In the rows, 128 means zero.
Here are made-up elements, facts about them, and rows of numbers that follow some of those facts. Name the element behind each unnamed row.

Some elements and their rows:
[ 85 119 178 122  83 104 106 118 118 109 160  66  96 156  66 174  93 138
 128 100 107 115 137 164 162 185 136 110 170 125 109  78 172 131  87 156
 124 150 101] -> katus
[114 107 152  86 117 124  75  93 119  87 126 182  82 111  90 168 124 103
 102 160  63 220 130  96 117 194 176  91 241 147 106 116 166 121 141 144
 123 124 152] -> setrutir
[ 99  80 176  99 113 108  95  97 104 120  93 143  92  99 100 157 100 117
 138 160  55 183 135  58 137 172 125  62 186 165 125  81 106  83  83 133
 116 105 134] -> flova
[102 130 188 153  89 104 158  84 138 150 147  81 107 140 113 105 117 140
 159 126 102 126 126 109 165 158 108  98 117 169 119 133 166 144  86 124
 115 123  84] -> mefola
[108 101 132 114 120 125 160 148 143 119 186 125 120 130 145 134 101 117
 140 136 139 197 135  93 149 151 109 131 203 180  85 141 175 140  94 112
 133 111 119] -> stolu
[104 139 159 155 112 141 152  93 121 126 162  99 111 136 116 129 100 128
 143 134  80 156 120 136 128 138 128 110 182 143 108 138 135 142 109 143
 125 137 110] -> nobus
[103 143 175 171  82 133 188 102 141 136 179  77 121 149 109 109 111 143
 179 119 116 123 134 124 164 118 104  97 114 161 110 130 129 146  93 137
 117 126 102] -> bupluzul
[118 122 176 149 114 133 164 112 117 119 158 105 102 152 116 131 121 135
 167 166 103 168 142 124 142 121 113  77 154 177 110 120 126 150 126 146
 119 128 151] -> nefum
[ 81 156  94 124 148 127  61 113 133 142 101 169 109 107 164 157 109 128
 137 158  64 156 137  64  92 142 143 160 112 136 141 160 153 102 129  82
 145  84 125] -> nasar
[ 66 174  88 162 127 124 106 131 137 146 154 116 136 133 150 164  94 143
 152 127 112  98 134  96 120 104 119 167  45 125 136 145 122 110 112  98
 136 105 121] -> stizas
[ 76 135 126 106 150  85  54 117 123 159  87 149  99 131 150 166 115 133
 145 175  79 144 145  90 123 140 119 120  74 176 146 124 161 114 122 100
 152  81 137] -> plidam
[104 167  91 137 125 111  84 128 103 139 132 185 127 149 116 182 111 120
 115 139 146 160 141 107 102 112 174 126 129 110 114 131 151 125 130  95
 123  97 112] -> brutin
[ 84 149 136 145 103  76  98 146 106 159 120 139 129 181 117 190 101 148
 132 138 170 123 159 119 134  96 121 106  57 135 150 108 144 114  94 102
 121  93  90] -> tudin
[104 162 133 150 126  97 106 112  91 178 127 125 133 164 124 146 117 129
 137 137 163 131 155 153 130  98 140 121  68 144 127 125 161 173 123  85
 129 105  77] -> floflor
[ 83 162 125 153 127  78  94 109  98 169 118 132 126 160 124 154  89 137
 113 139 170 115 146 136 135 102 118 108  75 135 123 100 168 133 101 101
 149 107  89] -> zodrim
[ 89 163 118 142 138 108  93 109  87 172 100 129 130 151 127 147  86 124
 125 157 136 156 149 166 119 102 131 121 128 143 128 131 160 147 112  98
 155 106  65] -> bekla
[ 92 139 155 134  98 139 150 114 136 121 159 133 106 100 141 166 120 129
 152 125 142 131 119 116 134 101 145 110 144 154 110 119 124 157 166 129
 107 108 153] -> fleklasus
[ 93 191 105 182 148  98 113 102  66 214 123 109 149 160 127 125  99 132
 157 146 153 117 156 143 113  64 121 139  32 129 137 141 118 167  92  70
 151 101  54] -> dolil
[ 94 154 114 148 105 146 100 130 123 124 152 150 106 128 107 165  95 126
 123 125 140 142 139 115 111 103 160 128 144 117 117 117 126 121 145 120
 144 114 127] -> palar
[107 163 126 138 111 139 105 121 120 127 146 150 115 131 120 175 108 132
 124 120 140 145 127 105 106 108 168 133 155 136 117 130 137 135 151 100
 122 113 127] -> troplir

Some facts about the elements:
bivam flatik stizas; grusku flatik dukler; floflor flatik fedros; sebruk flatik tubrur; fedros flatik lifan; pitrir flatik drekol; golagrom flatik ruka; nubus flatik golagrom
vuke flatik sebruk; firabe flatik plidam; pigres flatik brutin; tibare flatik mirobrem; geto flatik flova; stutru flatik trigrom; brilur flatik mive; mostal flatik rego
grotreduk flatik sista; grebos flatik nubus; drobrin flatik duner; ruka flatik briklubrom; trabron flatik neplivos; neplivos flatik treplir; rego flatik mogak; pitras flatik pagre
dreklen flatik dramal; bekla flatik mami; stolu flatik grefun; ligrik flatik setrutir; dodre flatik truser; nevi flatik drobrin; vumi flatik fepir; bruflel flatik piter
simo flatik sebran; mive flatik vumi; drekol flatik truresul; padak flatik fleklasus; zodrim flatik trabron; tosi flatik dodre; flastol flatik grodris; mirobrem flatik tolesu
napluk flatik vuke; fludi flatik zikis; pasal flatik vero; vero flatik lakatrem; sobigor flatik grotreduk; triskel flatik flastol; bega flatik mazi; foge flatik magrel
tranan flatik fisu; todrur flatik skiru; brefla flatik dreklen; trigrom flatik floskigem; sigre flatik trepil; letri flatik stolu; stizas flatik nobus; grotrul flatik grebos
grelik flatik geto; mefola flatik fakom; dedrum flatik ketel; flepel flatik drokis; toza flatik letri; gotobek flatik padak; brosta flatik tegre; truser flatik flepel
piter flatik katus; breplem flatik nevi; skiru flatik floflor; satul flatik firabe; ketel flatik sobigor; sebran flatik bekla; flofor flatik simo; bupluzul flatik bratan
mogak flatik tudin; tudin flatik brilur; katus flatik grelik; zikis flatik bruflel; plalek flatik triskel; nasar flatik platrul; lakatrem flatik kludrim; dukler flatik maplan
sista flatik sigre; ture flatik napluk; tegre flatik plalek; sagovi flatik kope; plidam flatik ligrik; duner flatik satul; tolesu flatik grusku; nadrus flatik lastu
treplir flatik tranan; briklubrom flatik stikos; lifan flatik nasar; dolil flatik laflisik; vamus flatik grotrul; truresul flatik zodrim; zipor flatik toza; maplan flatik brefla
nobus flatik pigres; floskigem flatik braflan; drokis flatik ledusin; flova flatik zazas; besu flatik brosta; bratan flatik mefola; brutin vaniflik trigrom; bivam vaniflik bapla
stapese vaniflik kope; sebruk vaniflik dolil; palar vaniflik truresul; nubus vaniflik setrutir; grodris vaniflik simo; vuke vaniflik gabrol; firabe vaniflik sebran; fugrun vaniflik sebruk
tibare vaniflik triskel; geto vaniflik laflisik; flifos vaniflik plidam; brilur vaniflik flova; flosis vaniflik stapese; laflisik vaniflik fugrun; grotreduk vaniflik toza; trepil vaniflik zazas
trabron vaniflik tegre; neplivos vaniflik floflor; nozu vaniflik dukler; girun vaniflik mugroda; pitras vaniflik brutin; bekla vaniflik nasar; stolu vaniflik maplan; ligrik vaniflik fedros
dodre vaniflik drokis; vumi vaniflik geklise; mive vaniflik briklubrom; drekol vaniflik lakatrem; tosi vaniflik vuke; flastol vaniflik breplem; mirobrem vaniflik rustuflo; graklin vaniflik truser
pasal vaniflik ledusin; sobigor vaniflik firabe; lanam vaniflik pigres; triskel vaniflik treplir; bega vaniflik piter; foge vaniflik tosi; setrutir vaniflik lanam; todrur vaniflik skurun
stizas vaniflik vabri; grelik vaniflik satul; rustuflo vaniflik lifan; dedrum vaniflik zabribro; flepel vaniflik napluk; gotobek vaniflik mostal; brosta vaniflik sobigor; truser vaniflik kludrim
breplem vaniflik dedrum; skiru vaniflik liguk; satul vaniflik stolu; flofor vaniflik braflan; katus vaniflik dreklen; zikis vaniflik nevi; mipi vaniflik platrul; mugroda vaniflik duner
tubrur vaniflik lukli; lakatrem vaniflik tranan; dramal vaniflik flofor; sista vaniflik ruka; mazi vaniflik padak; ture vaniflik bekla; tegre vaniflik bruflel; sagovi vaniflik drekol
reflel vaniflik nobus; duner vaniflik pagre; tolesu vaniflik rego; ledusin vaniflik sista; liguk vaniflik ligrik; truresul vaniflik bivam; zipor vaniflik mefola; maplan vaniflik todrur
nobus vaniflik grotreduk; zabribro vaniflik mami; floskigem vaniflik pasal; flova vaniflik mirobrem; besu vaniflik skiru; bratan vaniflik stizas; fepir sanis skiru; fepir sanis dreklen
fepir sanis besu; braflan sanis satul; braflan sanis drekol; braflan sanis rustuflo; siles sanis kludrim; siles sanis grefun; siles sanis brilur; floflor sanis nefum
floflor sanis geto; stapese sanis satul; fedros sanis zipor; pitrir sanis drokis; pitrir sanis flepel; pitrir sanis sista; gromek sanis gabrol; gromek sanis brosta
firabe sanis ruka; firabe sanis fleklasus; fugrun sanis stizas; fugrun sanis tudin; fugrun sanis bivam; stutru sanis grotrul; stutru sanis lanam; stutru sanis reflel
flifos sanis zipor; grotreduk sanis stizas; grotreduk sanis kope; grotreduk sanis flosis; grebos sanis zabribro; grebos sanis simo; drobrin sanis mogak; drobrin sanis graklin
neplivos sanis kludrim; neplivos sanis zipor; rego sanis flastol; rego sanis ture; rego sanis mugroda; rego sanis fisu; stifek sanis pasal; stifek sanis nadrus
stifek sanis pagre; stifek sanis foge; pitras sanis tolesu; pitras sanis ture; bekla sanis flastol; bekla sanis flepel; bekla sanis simo; nevi sanis zazas
nevi sanis drekol; nevi sanis trepil; nevi sanis fisu; mive sanis bega; mive sanis zikis; padak sanis liguk; padak sanis pigres; padak sanis dreklen
zodrim sanis sebran; zodrim sanis vamus; zodrim sanis tudin; zodrim sanis gabrol; zodrim sanis skurun; mirobrem sanis nefum; mirobrem sanis flastol; napluk sanis kludrim
napluk sanis drokis; sobigor sanis liguk; sobigor sanis grotrul; sobigor sanis platrul; mami sanis simo; mami sanis foge; mami sanis sigre; mami sanis zikis
setrutir sanis tosa; setrutir sanis rustuflo; todrur sanis bupluzul; trigrom sanis drekol; trigrom sanis flastol; letri sanis lastu; letri sanis zabribro; letri sanis bisan
mefola sanis ruka; toza sanis girun; toza sanis graklin; toza sanis platrul; gotobek sanis fisu; gotobek sanis tegre; piter sanis flova; piter sanis dramal
magrel sanis sagovi; ketel sanis lakatrem; ketel sanis brosta; katus sanis dramal; katus sanis lanam; katus sanis treplir; katus sanis brosta; geklise sanis pasal
geklise sanis liguk; geklise sanis tolesu; geklise sanis flepel; geklise sanis brosta; geklise sanis zikis; plalek sanis gabrol; plalek sanis bisan; dukler sanis lanam
dukler sanis tudin; mazi sanis flepel; mazi sanis fakom; duner sanis ture; briklubrom sanis kope; briklubrom sanis nubus; briklubrom sanis dramal; lifan sanis ruka
lifan sanis bruflel; dolil sanis stikos; dolil sanis sista; dolil sanis sigre; ledusin sanis liguk; ledusin sanis triskel; ledusin sanis reflel; nobus sanis sista
stikos gresos b; fepir gresos a; nefum gresos a; brutin gresos c; bivam gresos c; braflan gresos b; grefun gresos b; grusku gresos b
fisu gresos b; kludrim gresos b; platrul gresos a; floflor gresos c; sebruk gresos a; fedros gresos d; pitrir gresos b; golagrom gresos a
nubus gresos a; grodris gresos a; vuke gresos d; firabe gresos e; pigres gresos b; tibare gresos b; geto gresos e; stutru gresos a
brilur gresos a; mostal gresos a; laflisik gresos d; grotreduk gresos b; grebos gresos a; trepil gresos b; drobrin gresos d; ruka gresos a
trabron gresos b; neplivos gresos a; rego gresos e; pitras gresos a; dreklen gresos b; bekla gresos c; stolu gresos a; ligrik gresos b
dodre gresos a; nevi gresos a; vumi gresos b; bruflel gresos c; simo gresos b; mive gresos a; drekol gresos b; padak gresos c
zodrim gresos c; tosi gresos a; flastol gresos b; mirobrem gresos b; napluk gresos a; fakom gresos d; lastu gresos b; fludi gresos a
pasal gresos d; vero gresos b; sobigor gresos a; triskel gresos b; bega gresos b; mami gresos b; foge gresos a; setrutir gresos a
tranan gresos e; todrur gresos b; brefla gresos b; trigrom gresos a; sigre gresos a; letri gresos a; stizas gresos b; grotrul gresos c
grelik gresos b; mefola gresos a; dedrum gresos b; flepel gresos a; toza gresos a; gotobek gresos d; brosta gresos b; truser gresos b
piter gresos a; breplem gresos b; skiru gresos c; magrel gresos d; satul gresos e; ketel gresos d; sebran gresos a; flofor gresos b
bupluzul gresos a; mogak gresos b; tudin gresos c; katus gresos a; zikis gresos c; mipi gresos a; mugroda gresos c; tubrur gresos a
plalek gresos d; nasar gresos b; lakatrem gresos c; dukler gresos a; dramal gresos b; sista gresos a; mazi gresos a; ture gresos b
tegre gresos a; sagovi gresos a; plidam gresos b; duner gresos d; tolesu gresos b; nadrus gresos d; treplir gresos b; briklubrom gresos a
lifan gresos a; pagre gresos b; kope gresos a; dolil gresos e; fleklasus gresos d; vamus gresos a; zazas gresos c; ledusin gresos e
truresul gresos c; zipor gresos a; maplan gresos c; nobus gresos a; floskigem gresos a; drokis gresos a; flova gresos a; besu gresos a
bratan gresos a

Name these rows:
No name comes twice in this set of rows, the named rows included.
[ 76 159  70 132 167 122 140 158 136 175 189 121 146 120 196 117  99 130
 171 133 179 138 136 120 128  86  87 177  79 171  94 155 163 172 119  83
 173  95 145] => todrur
[ 82 184  84 136 152  97  35 117  82 146 111 187 129 176 117 191 103 124
  77 151 143 158 149 123  85 113 177 135 109 102 135 120 162 124 131  89
 146 104 112] => ledusin
[ 91 130 149 151 106 150 154 130 120 104 152 104 111 151 112 153  94 128
 159 156  83 179 140 122 119 124 122  95 178 138 118 132 129 114 110 149
 134 125 110] => flepel
[107 130  75  96 148 104  68 190 118 143 137 198 147 145 152 202 116 114
 108 140 187 209 141 109 115 136 161 137 176 135  97 134 184 131 117  73
 141  87 116] => maplan
[ 73 124  98  80 147  95  25 148 122 105  99 182  92 149 127 216 106 126
 116 177 102 155 158 103 106 144 147 107 109 135 145  82 144  84 140 134
 147  87 188] => dramal

The same elements again, as new rows of numbers:
Some rows with their names:
[189 126 157 115 170 154 111 158 123 120 126 116 136 132 122 189 107 122
  99 112 140 107 161 143 138 114 122 106 103 119 123 109 123 106 152 119
 184 153 151 124 119 164] -> zipor
[150 119 129 139 137 117 117 111 122 124 126 124 114 130 119 131 111 123
 159 114 134 115 124 137 127 121 120 138  95 132 119 103 101 119 124 119
 118 113 116 126 118 148] -> nefum
[156 141 123 115 146 149 115 132 122 119 107 116 120 151 119 161 133 119
 126 124 154 115 117 114 133 111 138 110 117 121 117 105 107 108 126 165
 162 116 133 124 117 126] -> mostal
[138 188 126 112 197 188 113 159 122 160 131 109 117 119 121 138 185 145
 211 150 190 118 145 176 120 117 117 109  93 157 127 106 143 121 120 161
 115 160 188 122 118 108] -> dolil
[107 112 125 118 117 119 144 136 132 122 106 122 119 122 140 106 131 140
 102 130 115 130 117 115 125 134 119 116 165 123 150 157 158 121 130 127
 112 142 118 129 124 103] -> grotreduk
[144 110 141 152 129 123 118 125 125 125 146 124 115 120 120 124 107 132
 139 116 122 137 116 142 136 117 120 120 129 136 125 126 127 137 138 115
 114 112 122 122 121 130] -> girun
[106 123 122 113 134 134 109  97 123 116 136 202 162 197 113 167 101 123
 125 216 159 172 117 111 114 119 166 107 100 122 153 125 142 100 126 141
 158 163 121 137 138 161] -> skiru
[102 109 127 135 117 119 147 113 135 123 117 132 115 118 157 107 125 145
 104 113 110 119 116 116 117 187 119 142 146 123 123 170 144 142 123 120
 108 129 117 128 179 105] -> fisu
[124 116 126 155 130 123 115 123 121 123 124 122 118 124 122 108 109 127
 138 113 120 122 117 140 137 121 121 129 133 134 125 110 118 133 129 117
 113 109 120 124 120 111] -> tosa
[142 111 137 152 133 122 120 123 125 125 139 125 118 119 122 124 108 134
 141 115 117 133 118 145 134 117 122 126 126 139 126 122 129 138 135 117
 117 117 118 123 125 129] -> palar
[186 140 125 114 116 125 124 130 152 130 151 126 135 122 114 126 144 124
 140 121 120 152 137 130 118 113 128 129  96 121 121 108 120 117 143 117
 113 111 166 120 121 151] -> katus
[152 133 123 118 119 132 125 131 123 123 110 121 124 144 115 116 146 119
 135 124 136 115 132 121 117 112 124 126  97 123 123 106 101 103 126 124
 112 113 135 123 116 117] -> piter
[168 129 128 118 137 125 118 121 124 118 141 119 120 126 123 173 128 119
 138 119 123 116 124 124 123 116 148 112  98 121 119 112 111 122 127 117
 137 118 134 123 120 159] -> bratan
[101 108 126 131 119 115 136 115 134 123 131 126 120 120 157 109 115 140
 100 116 112 136 115 118 119 162 122 121 155 122 134 174 158 146 124 118
 110 143 116 141 182 109] -> vumi
[124 123 127 120 140 150 122 173 140 140 110 118 128 117 123 110 143 123
 125 119 126 117 129 144 146 122 124 114 151 130 127 120 155 158 134 134
 129 150 131 123 116 103] -> drobrin
[110 136 126 141 118 120 142 108 133 128 153 115 115 142 124 108 131 120
 140 113 121 114 166 121 115 119 134 144  97 117 121 108 103 116 121 115
 106 110 132 118 125 108] -> platrul
[ 95 153 125 120 112 123 114  95 118 120 144 165 169 138 118 122 103 119
 127 125 139 128 130 110 113 167 131 150  97 123 126 149 104 100 120 119
 111 111 121 121 158 172] -> zazas
[114 122 124 151 122 124 119 123 123 122 109 121 112 124 125 110 107 128
 134 116 136 116 120 132 139 118 125 131 135 126 120 107 107 119 124 123
 113 115 118 121 119 108] -> bapla
[113 119 123 153 124 122 118 126 121 127 113 120 115 123 121 108 111 124
 135 113 133 115 120 131 141 118 122 131 135 128 121 107 111 124 126 123
 112 111 124 125 125 108] -> vabri
[116 120 127 118 129 145 117 136 124 118 109 114 118 120 154 126 120 133
 100 144 117 147 110 113 145 112 122 108 204 130 135 140 167 125 130 184
 158 183 118 149 120 112] -> flofor

Which element is each row?
No name comes twice in this set of rows, the named rows included.
[104 108 126 115 118 118 173 115 138 131 111 134 122 123 140 105 144 150
 100 116 116 114 116 114 120 200 115 166 134 121 126 165 132 127 120 121
 108 114 113 123 150 102] => braflan
[192 140 124 112 120 146 119 149 125 120 107 119 128 137 116 152 142 123
 132 151 143 132 117 129 125 113 127 113 103 127 125 108 119 108 145 138
 149 113 150 121 112 145] => stutru
[102 186 119 118 209 151 115 131 119 201 174 118 139 120 111 117 209 125
 103 116 165 113 153 180 147 111 125 125 100 188 118 109 143 224 119 110
 148 117 192 133 115 153] => satul
[110 149 125 114 196 154 119 171 121 145 108 120 116 123 113 148 210 142
 216 148 210 103 128 176 118 117 117 126 101 175 119 105 123 171 120 126
 167 163 121 119 121 109] => rego
[198 118 131 114 145 133 113 139 128 119 110 119 144 130 117 179 156 123
 155 153 135 119 112 132 126 113 124 116  96 128 121 114 120 123 127 125
 175 144 116 121 118 157] => pitras
[137 111 140 121 125 125 118 144 126 126 119 121 121 118 119 106 110 146
 113 118 125 115 133 152 144 117 118 143 116 122 145 114 122 114 140 117
 110 116 120 121 119 107] => siles
[106 126 132 153 132 139 124 151 130 133 120 114 117 115 125 113 130 126
 128 111 119 122 144 141 130 139 134 113 147 123 123 112 148 167 128 121
 113 144 132 125 120 102] => vuke
[100 137 123 118 181 123 173 190 151 174 243 118 116 118 111 137 190 121
 177 140 188 108 134 193 119 124 161 114  91 186 122 124 124 154 121 116
 108 111 140 119 117 110] => firabe
[133 136 121 124 122 129 117 108 125 123 118 118 121 146 120 128 130 121
 132 118 132 114 141 118 119 113 138 117 100 121 119 108 107 105 121 117
 112 112 131 123 120 119] => sebran
[166 118 135 141 137 118 118 111 125 123 157 124 115 123 121 146 110 128
 155 116 122 120 116 148 122 111 127 127 100 138 120 110 105 122 133 115
 119 111 123 121 123 166] => mipi
[100 153 124 119 112 120 116 100 123 118 159 166 172 128 114 136 104 119
 128 119 124 149 131 113 114 165 131 143  95 120 126 160 106 101 124 116
 111 112 118 126 174 190] => brutin
[109 148 124 114 118 127 109 105 120 111 111 157 184 132 118 199 102 118
 125 185 149 191 115 114 114 116 135 111  98 128 133 164 130 100 133 150
 190 157 118 131 121 229] => zikis
[143 110 144 123 164 152 116 180 133 125 107 121 141 120 124 140 148 130
 136 138 130 119 114 150 150 119 123 113 151 145 123 145 168 168 131 153
 165 185 117 125 119 101] => gotobek
[105 143 123 159 145 139 116 111 115 167 107 115 145 133 119 106 132 127
  95 137 117 114 125 131 192 109 119 154 156 138 120 110 117 166 121 115
 115 109 138 153 113 133] => skurun
[106 140 122 113 114 122 117  97 121 119 111 190 212 133 115 137 113 121
 163 179 127 126 116 113 119 187 120 177  93 121 124 175 108 101 119 118
 141 125 114 122 148 186] => bekla

The same elements again, as new rows of numbers:
Some rows with their names:
[109  74 141  79 148 135 112  93 117 145 143 147 199 103] -> katus
[106  62 142  97 150 124  99  97 123 118 112 135 152 111] -> sagovi
[111  38 132  98 124 124 100  72 109 157 140 139 188  77] -> neplivos
[109  63 146  92 156 111 104 102 123 133 130 132 166 104] -> nobus
[ 83 106 141 124 129 129 102 127 110 147  76 132 190 101] -> zikis
[102  46 144 111 141 112 110 112 121 121 133 135 156 111] -> floskigem
[104  46 151  93 161 124 110  94 119 118 148 146 156 108] -> brosta
[ 76 143 134  92  98 140 110  92 120 133 114 116 162  90] -> maplan
[103  55 139  86 145 127 114  96 114 114 154 144 168  80] -> triskel
[100  22 156 116 151 131  94  95 128 107 128 133 167  96] -> dedrum
[ 98 131 139 124 132 128 112 116 107 143 100 128 215 125] -> plalek
[ 92 126 138 121 127 126 106 110 100 146 120 126 212 126] -> zodrim
[115  83 146 121 140 107 112 105 105 106 135 135 161 114] -> sebran
[ 80 100 141 143 121 123 105  96  98 119  97 115 201 129] -> vabri
[115  79 145 100 144 119 105  82 110 122 158 141 194 122] -> lifan
[ 83 145 136 118  96 118 107  84  89 143  81 155 219 100] -> zazas
[114  69 142 114 149 108 101  85 114 106 154 146 197 105] -> braflan
[ 95 134 138 130 122 117 106 120  98 135  78 116 184 128] -> fleklasus
[ 96 117 140 135 131  99  85  95 110 122 108 126 205 138] -> rego
[111  90 144 114 131 112 111  88 106 109 141 133 187  98] -> drokis

Rows to name:
No name comes twice in this set of rows, the named rows included.
[105 121 130 137 121 115 103 100  89 158  99 112 186 100] => fedros
[100 141 138 132 126 132  94 110  98 128  63 123 188 126] => nadrus
[ 94  77 139  89 129 123 113  81 110 129 110 153 181  85] => grodris
[106  22 162 104 150 109  87  96 142 122 150 128 190  94] => mirobrem
[108  78 145 123 161 115  87  78 115 106 157 146 180 116] => pitrir
[ 85 111 134  88 111 136 107  96 101 150  76 142 200  88] => geto
[ 83 129 140 117 100 120 106  76  83 138  91 146 200 115] => tranan
[ 98  78 138 114 120 124  94  92 102 159  94  89 164  93] => flifos
[ 96  45 147  92 113 126 105  89 115 136 116 159 193  91] => flova
[106  50 141  80 128 120 101  83 123 112 143 151 200  75] => flastol
[106  31 151  96 153 119 107  88 120 120 166 129 177  89] => grotreduk
[124  84 144 108 143 117 105  81 112 110 170 149 199 100] => mami
[114  57 141 120 143 127  96  93 115 132 107 126 139  86] => zipor

